Here is a tiny trained network, its code and every weight. The questions are about switching its units off for an input and a class, where a switched-off unit gives its printed mean instead of its output.

import numpy as np


def w(rows, s, z=0):
    codes = np.array(rows[::2]) - 128.0
    scale = np.full(codes.shape[1], s)
    scale[-1] = z or s
    return codes * scale


def norm(h):
    return h / np.sqrt((h * h).mean(-1, keepdims=True) + 1e-5)


def f(y):
    return y / 2 * (1 + np.tanh(0.7978845608 * (y + 0.044715 * y**3)))


def log_softmax(a):
    a = a - a.max(-1, keepdims=True)
    return a - np.log(np.exp(a).sum(-1, keepdims=True))


def net(x, mask):
    res = np.array(x, float).reshape(1, 4) / 4 @ E
    u = 0
    for l in range(2):
        y = f(norm(res) @ A[l][:, :-1].T + A[l][:, -1])
        res = res + np.where(mask[u : u + 4], y, B[l][:, -1]) @ B[l][:, :-1]
        u += 4
    return log_softmax(norm(res)[-1] @ U[:, :-1].T + U[:, -1])


A, B = {}, {}
E = w([
[44,128,92,138,12,70,101,26,194,85,2,150],'x0',
[85,218,198,109,90,121,130,86,57,122,145,35],'x1',
[165,178,100,134,138,129,118,108,80,222,125,119],'x2',
[154,125,33,27,178,68,179,86,90,57,132,118],'x3',
],0.0035)
A[0] = w([
[239,151,144,128,239,141,167,117,129,192,243,92,10],'L0N0',
[116,187,137,42,185,66,186,12,94,29,159,64,136],'L0N1',
[102,107,132,169,145,31,137,112,107,77,90,22,74],'L0N2',
[169,39,137,215,2,124,125,130,254,101,73,209,50],'L0N3',
],0.0027,0.0012)
B[0] = w([
[238,117,81,113,136,55,175,142,135,141,29,189,247],'L0N0',
[33,150,159,68,63,72,72,175,126,198,196,109,238],'L0N1',
[189,82,98,2,152,121,132,163,109,148,103,120,139],'L0N2',
[201,167,127,90,138,199,120,95,140,88,109,96,251],'L0N3',
],0.0045,0.0023)
A[1] = w([
[173,103,148,181,134,151,152,198,206,136,164,200,155],'L1N0',
[148,100,76,66,131,100,82,129,105,164,159,84,48],'L1N1',
[191,156,58,148,222,91,154,157,35,220,147,141,2],'L1N2',
[72,182,226,254,109,148,91,103,103,183,126,93,45],'L1N3',
],0.0042,0.00077)
B[1] = w([
[94,74,206,102,201,56,140,172,92,142,134,22,244],'L1N0',
[122,155,181,133,158,141,169,79,206,151,194,147,159],'L1N1',
[208,166,48,192,127,192,3,149,78,136,119,220,253],'L1N2',
[118,157,89,204,93,211,241,90,20,77,175,104,202],'L1N3',
],0.0058,0.0039)
U = w([
[100,163,146,202,73,213,214,98,44,130,130,70,241],'0',
[32,181,174,32,69,46,122,111,116,128,166,60,156],'1',
[255,152,58,161,197,152,58,203,80,172,139,207,174],'2',
[133,39,214,136,205,95,153,199,113,152,135,70,97],'3',
[103,122,35,103,68,102,121,49,216,111,24,183,156],'4',
[152,58,176,159,147,185,82,122,225,93,38,94,65],'5',
[143,164,89,85,138,102,98,71,137,216,170,192,7],'6',
[82,77,92,98,167,69,204,163,187,107,159,192,26],'7',
],0.0078,0.0019)

Each question gives the input, the list of numbers given to net, and the class t.
The units are the neurons (one row each of A and B). Each row of codes is followed by its name. A weight is (code - 128) times the scale printed after its matrix; where a second scale follows, it is the last column's (A, B and U).
mask holds one flag per neuron, layer by layer. A switched-off neuron (its flag False) gives its mean, the last column of its row in B, instead of its output. The means were averaged over made-up inputs and are rounded, as every weight is.
A unit's drop is (log p(t) with every unit on - log p(t) with that unit switched off) / (log p(t) with every unit on - log p(t) with every unit switched off).
The circuit of an input: a set's keep is (log p(t) with only the set's units on - log p(t) with every unit switched off) / (log p(t) with every unit on - log p(t) with every unit switched off). Starting from all 8 units, units are removed one at a time, each time the one whose removal leaves the highest keep (on an exact tie, the one counted first), for as long as the keep stays at least 0.8.
units of the circuit, in order: the units of the circuit, biggest drop first
k most important neurons: the k neurons with the biggest drops, biggest first
k most important neurons of layer l: the k neurons of layer l with the biggest drops, biggest first
drop of u: that unit's drop, to one decimal
input [0,1,-1,0], class 1: most important neuron => L1N2
input [-7,-6,-7,-6], class 3: 2 most important neurons => L1N0, L1N2
input [2,-2,4,2], class 6: units of the circuit, in order => L0N0, L1N1
input [5,1,8,8], class 1: 2 most important neurons => L0N1, L0N0
input [1,-7,-5,1], class 5: 2 most important neurons of layer 0 => L0N3, L0N1
input [0,4,6,3], class 6: units of the circuit, in order => L1N1, L1N0, L1N3
input [7,3,4,-3], class 0: 2 most important neurons => L1N3, L0N0
input [-4,-8,-6,-3], class 3: 2 most important neurons => L1N0, L1N2
input [1,-5,5,-7], class 0: 2 most important neurons => L1N3, L0N0
input [-4,-4,-6,-7], class 3: 2 most important neurons => L1N0, L1N2
input [1,1,0,5], class 1: 3 most important neurons => L0N1, L1N2, L0N0
input [0,6,8,5], class 6: 2 most important neurons => L0N1, L1N0
input [-7,6,-8,6], class 1: 2 most important neurons => L0N1, L1N2
input [8,-1,7,-5], class 0: 3 most important neurons => L1N3, L0N0, L1N2
input [-2,0,1,8], class 6: 2 most important neurons => L0N1, L1N1
input [-4,0,2,-7], class 0: 2 most important neurons => L1N3, L0N2
input [0,-4,-1,-3], class 3: 2 most important neurons of layer 1 => L1N0, L1N2
input [0,-5,1,-5], class 3: 2 most important neurons of layer 1 => L1N0, L1N2
input [0,-1,3,-8], class 0: most important neuron of layer 1 => L1N3
input [5,-6,0,-3], class 5: 2 most important neurons of layer 1 => L1N2, L1N3
input [-1,-6,-8,-1], class 3: 2 most important neurons of layer 1 => L1N0, L1N2
input [-5,-2,-2,-6], class 3: drop of L1N0 => 1.3
input [0,0,3,-6], class 0: drop of L1N3 => 0.3
input [-8,-5,-6,-4], class 3: drop of L1N0 => 1.5
